Below is a small trained network, with its code and all its weights. Each question gives an input and a target symbol and asks what happens when units are switched off, that is, made to give their printed mean instead of their output.

import numpy as np


def w(rows, s, z=0):
    codes = np.array(rows[::2]) - 128.0
    scale = np.full(codes.shape[1], s)
    scale[-1] = z or s
    return codes * scale


def norm(h):
    return h / np.sqrt((h * h).mean(-1, keepdims=True) + 1e-5)


def f(y):
    return np.maximum(y, 0)


def softmax(a):
    e = np.exp(a - a.max(-1, keepdims=True))
    return e / e.sum(-1, keepdims=True)


def log_softmax(a):
    a = a - a.max(-1, keepdims=True)
    return a - np.log(np.exp(a).sum(-1, keepdims=True))


def net(x, mask):
    ids = ['ΓΔΠΨαβμτφω'.index(c) for c in x.split()]
    T = len(ids)
    res = E[ids] + P[:T]
    u = 0
    for l in range(2):
        r = norm(res)
        for j in range(2):
            rows = slice(3 * j, 3 * j + 3)
            q, k, v = (r @ M[l][rows].T for M in (Q, K, V))
            z = softmax(np.where(np.tri(T) > 0, q @ k.T / 3**0.5, -1e9)) @ v
            o = O[l][rows]
            res = res + np.where(mask[u + j], z, o[:, -1]) @ o[:, :-1]
        u += 2
        y = f(norm(res) @ A[l][:, :-1].T + A[l][:, -1])
        res = res + np.where(mask[u : u + 12], y, B[l][:, -1]) @ B[l][:, :-1]
        u += 12
    return log_softmax(norm(res)[-1] @ U[:, :-1].T + U[:, -1])


Q, K, V, O, A, B = {}, {}, {}, {}, {}, {}
E = w([
[66,74,154,116,200,87,255,123],'Γ',
[155,151,180,116,86,229,129,213],'Δ',
[169,149,238,87,64,145,134,186],'Π',
[189,200,78,43,202,172,177,201],'Ψ',
[171,165,247,96,29,66,196,160],'α',
[25,122,87,184,93,193,166,150],'β',
[218,109,210,78,104,128,95,56],'μ',
[213,130,157,202,78,158,127,147],'τ',
[167,146,48,160,133,97,192,78],'φ',
[154,190,181,133,246,168,213,75],'ω',
],0.0099)
P = w([
[125,2,133,114,109,108,150,152],'0',
[189,31,87,123,134,133,112,230],'1',
[155,117,113,70,104,156,207,123],'2',
[175,70,84,122,150,124,123,183],'3',
[148,138,129,98,112,165,198,103],'4',
[155,90,92,142,161,117,122,153],'5',
[134,152,144,126,114,161,178,88],'6',
[139,110,101,152,160,109,110,136],'7',
[123,170,155,152,117,160,159,75],'8',
[125,135,106,160,155,101,92,127],'9',
[115,192,165,170,118,155,121,65],'10',
[111,164,109,171,150,92,68,112],'11',
[111,204,194,201,110,139,118,64],'12',
],0.0098)
Q[0] = w([
[142,200,143,200,87,153,254,116],'0.h1',
[151,34,93,110,171,115,13,137],'0.h1',
[129,142,140,207,99,141,127,232],'0.h1',
[165,116,115,118,180,158,206,84],'0.h2',
[161,236,186,181,130,251,225,18],'0.h2',
[120,169,123,148,174,69,89,139],'0.h2',
],0.0083)
K[0] = w([
[132,211,134,188,146,118,98,74],'0.h1',
[116,64,113,97,124,129,175,183],'0.h1',
[127,183,117,118,87,127,105,136],'0.h1',
[121,151,88,160,158,130,132,116],'0.h2',
[81,245,142,171,160,99,88,59],'0.h2',
[107,118,151,66,131,168,142,152],'0.h2',
],0.012)
V[0] = w([
[105,133,208,74,136,62,200,193],'0.h1',
[78,161,122,122,103,184,173,254],'0.h1',
[118,14,128,57,67,123,82,63],'0.h1',
[148,145,24,169,144,89,162,102],'0.h2',
[104,120,156,170,167,189,145,117],'0.h2',
[120,100,194,71,161,147,127,151],'0.h2',
],0.0051)
O[0] = w([
[68,154,143,201,27,181,62,234,252],'0.h1',
[29,130,217,208,195,33,117,101,174],'0.h1',
[128,60,254,108,192,193,93,67,97],'0.h1',
[179,168,130,62,98,126,62,145,104],'0.h2',
[99,133,194,154,90,121,202,228,131],'0.h2',
[204,147,197,201,242,138,178,89,147],'0.h2',
],0.0045,0.0032)
A[0] = w([
[169,89,33,170,85,4,139,196,69],'0.n1',
[50,106,48,30,28,172,173,60,200],'0.n2',
[140,209,138,97,80,147,150,153,87],'0.n3',
[176,141,125,200,114,133,139,196,157],'0.n4',
[82,90,120,148,167,173,154,106,143],'0.n5',
[144,158,63,103,224,146,91,204,109],'0.n6',
[112,66,152,160,141,51,143,197,209],'0.n7',
[88,118,205,145,90,194,115,29,6],'0.n8',
[72,165,151,46,89,130,88,60,78],'0.n9',
[108,172,158,168,148,215,195,89,118],'0.n10',
[143,198,168,101,221,219,142,130,210],'0.n11',
[101,93,2,203,226,107,90,144,77],'0.n12',
],0.0058,0.002)
B[0] = w([
[192,101,88,97,100,145,219,95,206],'0.n1',
[171,185,88,111,123,114,26,147,196],'0.n2',
[134,117,121,142,201,114,163,115,225],'0.n3',
[68,116,70,100,119,140,116,127,253],'0.n4',
[160,107,152,122,127,87,117,126,168],'0.n5',
[3,10,171,135,128,96,139,128,157],'0.n6',
[157,205,72,112,162,142,154,143,241],'0.n7',
[134,42,134,101,95,109,193,93,176],'0.n8',
[134,211,174,113,86,112,110,138,146],'0.n9',
[135,48,141,131,104,100,90,166,213],'0.n10',
[151,127,134,154,18,73,112,99,179],'0.n11',
[171,55,136,121,142,121,120,47,185],'0.n12',
],0.0069,0.0047)
Q[1] = w([
[166,136,109,50,254,186,32,143],'1.h1',
[123,127,97,166,139,128,115,91],'1.h1',
[125,167,115,207,97,70,197,132],'1.h1',
[172,121,96,62,205,178,109,159],'1.h2',
[131,129,134,162,213,151,98,120],'1.h2',
[157,83,130,158,83,91,151,152],'1.h2',
],0.0098)
K[1] = w([
[141,53,145,48,200,110,139,254],'1.h1',
[183,152,188,61,84,119,162,93],'1.h1',
[85,162,151,170,66,132,127,56],'1.h1',
[112,29,107,53,193,178,113,222],'1.h2',
[37,147,181,46,147,218,122,120],'1.h2',
[68,136,109,186,106,129,108,79],'1.h2',
],0.0066)
V[1] = w([
[152,142,104,186,132,92,175,93],'1.h1',
[70,128,87,195,134,197,49,64],'1.h1',
[86,229,167,95,139,41,133,72],'1.h1',
[126,178,113,26,106,136,174,156],'1.h2',
[96,106,200,82,153,3,121,67],'1.h2',
[191,53,70,173,101,74,72,141],'1.h2',
],0.005)
O[1] = w([
[200,119,97,134,114,161,126,145,161],'1.h1',
[63,84,166,60,147,234,199,141,2],'1.h1',
[202,3,115,112,122,143,132,221,56],'1.h1',
[53,105,192,118,188,99,145,97,151],'1.h2',
[126,80,141,105,159,116,129,247,107],'1.h2',
[88,121,73,225,91,175,82,160,184],'1.h2',
],0.0049)
A[1] = w([
[253,85,180,151,175,137,85,54,86],'1.n1',
[42,63,211,110,90,120,138,173,128],'1.n2',
[68,45,156,193,138,53,163,142,39],'1.n3',
[197,166,109,164,157,225,49,114,145],'1.n4',
[61,50,250,97,211,97,57,183,2],'1.n5',
[254,196,171,154,113,120,179,64,134],'1.n6',
[200,141,65,133,208,237,110,120,107],'1.n7',
[177,129,158,43,111,48,233,139,185],'1.n8',
[64,154,129,137,15,129,72,177,164],'1.n9',
[183,156,249,139,55,170,171,160,146],'1.n10',
[141,73,77,188,130,206,88,184,240],'1.n11',
[128,98,93,140,91,217,181,46,64],'1.n12',
],0.0051,0.0023)
B[1] = w([
[61,108,86,124,153,202,126,206,160],'1.n1',
[176,171,178,42,158,134,136,168,170],'1.n2',
[132,172,136,139,101,108,95,132,175],'1.n3',
[131,186,143,112,168,87,136,97,154],'1.n4',
[104,133,2,147,132,164,131,56,135],'1.n5',
[89,107,109,105,173,153,115,150,254],'1.n6',
[195,161,163,72,119,119,87,146,145],'1.n7',
[131,102,136,128,106,186,110,86,244],'1.n8',
[161,97,141,118,168,161,176,123,205],'1.n9',
[103,120,58,163,159,95,86,121,230],'1.n10',
[111,134,161,84,119,124,126,102,179],'1.n11',
[81,118,158,141,125,119,140,85,155],'1.n12',
],0.0085,0.0065)
U = w([
[141,87,123,157,226,78,193,140,70],'Γ',
[55,161,199,103,113,147,204,164,254],'Δ',
[120,185,140,182,204,106,125,158,74],'Π',
[69,109,82,78,125,41,142,181,26],'Ψ',
[141,105,36,221,86,156,117,215,201],'α',
[32,126,130,215,90,174,159,28,79],'β',
[110,104,104,141,204,184,66,162,68],'μ',
[164,222,97,69,93,139,65,89,122],'τ',
[180,2,137,105,94,194,147,87,163],'φ',
[206,114,200,175,56,40,141,162,135],'ω',
],0.0097,0.0033)

Each question gives the input, a string of symbols that net reads in full, and the target symbol t.
The units are the heads (3 rows each of Q, K, V and O) and the neurons (one row each of A and B). Each row of codes is followed by its name. A weight is (code - 128) times the scale printed after its matrix; where a second scale follows, it is the last column's (O, A, B and U).
mask holds one flag per unit, layer by layer, with each layer's heads first. A switched-off unit (its flag False) gives its mean, the last column of its rows in O or B, instead of its output. The means were averaged over made-up inputs and are rounded, as every weight is.
A unit's drop is (log p(t) with every unit on - log p(t) with that unit switched off) / (log p(t) with every unit on - log p(t) with every unit switched off).
The circuit of an input: a set's keep is (log p(t) with only the set's units on - log p(t) with every unit switched off) / (log p(t) with every unit on - log p(t) with every unit switched off). Starting from the 12 units with the biggest drops (on a tie, the unit counted first), units are removed one at a time, each time the one whose removal leaves the highest keep (on an exact tie, the one counted first), for as long as the keep stays at least 0.8.
units of the circuit, in order: the units of the circuit, biggest drop first
k most important neurons: the k neurons with the biggest drops, biggest first
top k neurons in layer l: the k neurons of layer l with the biggest drops, biggest first
which heads matter: for each layer, one digit per head in row order, 1 if its drop is at least 0.15 and else 0, layers parted by /
input Π β α τ τ α Γ β α α α β Π, target Δ: top neuron in layer 1 => [1.n2]
input β Ψ α μ, target μ: units of the circuit, in order => [1.n1 0.h1]
input τ α Π α α α α α μ, target φ: which heads matter => 00 / 00
input μ α ω β ω ω α φ α μ α α Π, target ω: units of the circuit, in order => [0.n11 0.n8 1.h2]
input Ψ β α α α Γ α α Δ, target ω: which heads matter => 00 / 00
input α Π Γ α α, target ω: 2 most important neurons => [1.n8 1.n10]
input α μ α α α τ, target τ: which heads matter => 10 / 00
input Π β ω α β τ φ μ Γ, target τ: units of the circuit, in order => [0.h2 0.n2 0.h1]
input β τ α α α μ τ τ Ψ τ α, target β: which heads matter => 00 / 00
input β Π Δ α, target α: which heads matter => 10 / 00
input α α β φ α α α φ Γ, target τ: units of the circuit, in order => [0.h2 0.n2]
input α μ α β α α β φ β, target τ: units of the circuit, in order => [0.n2 0.h2 0.h1]
input β α β β Π β α β Γ, target Δ: which heads matter => 01 / 10
input β Ψ α β Π Π ω φ Π α μ, target φ: 2 most important neurons => [0.n8 0.n11]
input β Ψ α φ μ, target τ: which heads matter => 01 / 00
input α φ α Δ α α ω φ α μ, target μ: units of the circuit, in order => [1.n1]
input β Γ α, target Δ: which heads matter => 10 / 01
input Δ α β, target Δ: which heads matter => 10 / 00
input α α α Π β τ μ, target β: units of the circuit, in order => [1.h2 1.n12 1.n2]
input α β α α α β φ, target τ: units of the circuit, in order => [0.h2 0.n2]
input β β α α Γ α φ μ τ μ α Ψ, target Ψ: 4 most important neurons => [0.n6 0.n11 1.n2 1.n8]
input β β Π α α τ α φ, target φ: units of the circuit, in order => [0.n1 0.n12]
input β Δ Δ φ β ω Π Π, target Π: which heads matter => 00 / 00
input μ α α α Δ, target ω: 2 most important neurons => [0.n10 0.n11]
input β μ α α Δ φ α α Ψ α Γ α Γ, target ω: which heads matter => 00 / 10
input φ α α Γ τ, target β: top neuron in layer 1 => [1.n12]
input Γ α α Δ Γ ω φ ω ω α β, target α: which heads matter => 11 / 10
input β α α α Γ α α α α α φ α, target φ: units of the circuit, in order => [1.n8 1.h1]
input α α α Ψ β ω μ α ω α μ Π Π, target φ: most important neuron => [0.n8]
